[ 0.97 -1.42  0.23 -1.35 -2.19  0.58  1.06  1.82 -1.25 -0.34 -0.75 -1.00
  0.28  0.06  0.55 -0.45  0.40 -0.53 -0.56 -0.05 -2.44  0.35 -1.50  2.32
 -1.94 -4.68 -0.31 -1.04 -0.57  0.27 -0.07 -1.74]  J, (92)
[-0.12 -0.47 -0.46 -1.14 -0.87 -0.70  0.14  1.27 -0.31 -0.98 -0.71 -1.22
  1.73  0.95 -0.43 -1.26 -0.32 -0.45  0.82  1.03 -4.52  1.19  0.34  4.40
 -2.14 -0.33 -0.32 -0.40  0.13  1.72  1.27 -1.44]  J, (92)
[-1.98  1.42  1.02  1.00  1.69 -0.96 -1.81  0.91  0.80 -1.30  1.95 -0.43
 -1.19 -0.01  0.78  0.82  1.63  1.69 -0.54  0.50  4.40  0.37 -0.98  0.07
 -0.33  0.52  1.64  0.32  0.73 -0.62  3.55  1.13]  Y, (93)
[-0.56 -1.76 -0.52 -0.80  1.14 -0.63 -1.36  0.97 -1.02 -0.38 -0.28 -1.20
  0.30  1.23 -0.52 -0.49 -0.20 -0.27  0.28  0.11 -1.87  1.19  1.02  1.73
 -1.94  0.71 -0.89  0.58 -0.76  0.34 -0.01 -0.72]  J, (92)
[ 0.79  1.76  0.41 -0.50  1.81  0.38 -0.29 -0.11  0.51 -1.45 -0.05 -1.30
 -0.29 -0.34  0.75  2.18  2.06  0.86  0.04  0.18  2.26  0.82 -0.24  0.05
 -2.55  2.55  0.28  0.13 -0.58 -0.30  3.17  0.17]  Y, (92)
[ 0.57 -0.57  0.27 -0.96 -1.43 -0.38 -0.06  0.01 -0.80  0.17 -1.56 -0.85
  1.43  0.48  0.69 -0.23 -1.10 -0.58 -0.90  0.57 -2.59  0.79 -0.72  2.58
 -1.43 -1.26 -0.50 -0.87 -0.14  1.01 -0.96 -1.03]  J, (92)
[-0.97 -1.56  0.48 -0.19  0.13 -0.99  0.51  0.53 -1.94 -0.07  1.30 -0.62
 -0.57  0.81 -0.24  1.32 -0.92 -0.07 -1.05 -0.33  2.49  0.58 -0.63  1.62
 -2.70 -0.94 -0.70  0.43 -0.17 -0.71  0.24 -0.15]  J, (93)
[-3.05  1.87 -1.11  0.32  3.28 -0.73  0.92  0.88  0.44 -0.46  1.31  0.27
 -2.72 -0.57 -0.44 -0.31  0.78 -0.77  0.11  1.04  3.93  0.59  0.77 -2.06
 -0.28  2.90  0.94  0.48  0.03 -0.14  1.57  0.30]  Y, (89)
[-0.21 -2.22  0.69 -0.60  3.02 -0.04  0.09  0.37 -3.00 -0.57  0.90 -0.98
 -1.98 -1.90 -0.62  1.51 -0.01 -0.67 -1.35 -1.02  6.26  0.94  2.26 -1.53
 -3.50  3.53 -1.43  2.07 -1.56 -0.87  1.58  1.13]  J, (92)
[-2.09  0.41 -0.46 -0.07 -0.05 -0.46  0.04  1.74  0.23 -0.98  0.40  0.41
 -0.44  1.04  1.68 -0.32  1.48  1.16 -0.98  0.60  0.70 -0.60 -1.39  0.59
  0.88 -2.33  1.15  0.74  0.93 -0.49  2.92  0.04]  Y, (93)
[-1.63  2.15  0.08  0.13  1.94 -0.44 -0.71 -0.80  0.87 -1.10  0.05  0.57
 -1.03 -0.55 -0.22  0.37  1.22  1.10  0.26 -0.97  1.07  1.31  1.47 -0.06
 -1.12  3.87  0.56 -0.10 -0.04  1.26  3.90 -0.27]  Y, (92)
[-0.70  3.40  1.56 -1.77 -1.94 -0.37 -0.45 -1.19  0.97 -0.21  0.39 -0.69
  0.46  0.26  1.10  0.70  0.51  0.31 -0.74 -0.29 -0.10  1.11 -1.52  1.46
 -0.52  1.44  0.13 -1.04 -0.42  1.86  0.80 -0.49]  Y, (92)
[ 2.28 -1.38 -0.59  0.93  1.64  1.49 -0.93  1.49  2.21 -1.10 -0.01 -1.93
  1.75  1.65  1.52  0.52  2.56  0.89  1.71  1.32 -2.38 -0.52 -3.70  1.25
  2.90 -1.86  0.01  0.54  1.46 -1.04 -0.24 -0.32]  Y, (93)
[-0.26  3.04  0.96  0.34  0.17  0.91 -1.51 -0.77  1.89 -0.33  0.66 -0.64
 -0.15  1.41  0.86  1.22  0.25  1.28  0.07 -0.36  0.96  1.01 -1.12  0.24
  1.55  2.52  0.45  0.42  1.53  0.11  1.06  0.46]  Y, (92)
[-0.51  1.60 -0.13  0.60  2.10  0.16  0.49  0.70 -0.60 -1.73  1.15 -2.61
 -3.38 -2.09 -0.73 -0.38  2.03 -0.22  0.20 -0.70  4.18  0.10  1.09 -3.57
  0.61  2.13  0.61 -1.39  0.05 -0.24  2.30  1.75]  Y, (89)
[-1.97  0.50 -0.39 -0.03 -0.61  0.24  0.27  1.33  0.87 -0.23 -0.43  1.25
 -0.10  0.60  0.55  0.68  0.95  0.07  0.14  0.36 -0.16 -0.71 -0.84 -0.11
  1.35 -1.55  0.80  0.08  1.03 -0.32  2.67 -0.69]  Y, (93)
[-1.16  3.23  0.28 -1.11  0.01  0.38 -0.49  0.72  1.02 -1.24  0.20 -1.28
 -0.64 -0.50  0.94  0.54  2.52  0.44 -0.43 -0.07  0.72  0.42 -1.79  1.09
 -0.12  0.89  0.15 -0.37  0.58  0.93  3.42 -1.15]  Y, (92)
[ 0.55  2.40  1.78 -0.83 -2.08 -0.07 -0.33 -0.29 -0.23  0.32  1.65  0.06
 -2.05 -0.60  1.40  1.07  1.42  0.43 -1.76 -1.26  5.29  0.51 -2.35 -1.85
 -0.47 -1.99  0.12 -1.27 -0.40 -0.23  0.98 -0.55]  Y, (92)
[-4.40 -0.55 -0.72  0.23  1.92 -0.95  0.75  1.98 -1.02 -1.68  0.91  1.44
 -2.23 -0.79 -0.04  0.55  0.57  0.51 -0.56 -0.90  4.17  0.22  1.52 -1.22
 -0.92  0.58  0.91  1.31  0.32 -0.86  3.26 -0.01]  Y, (93)
[ 0.91  1.30  1.46 -1.09 -0.11 -0.27 -0.81  0.34 -0.30 -0.46  0.48 -1.88
  0.53  0.51  1.76 -0.53  0.10 -0.59 -0.53  0.74 -1.44  1.12 -2.78  2.56
 -2.31 -1.01  0.06  0.88 -0.94  0.95  0.11 -0.69]  J, (92)
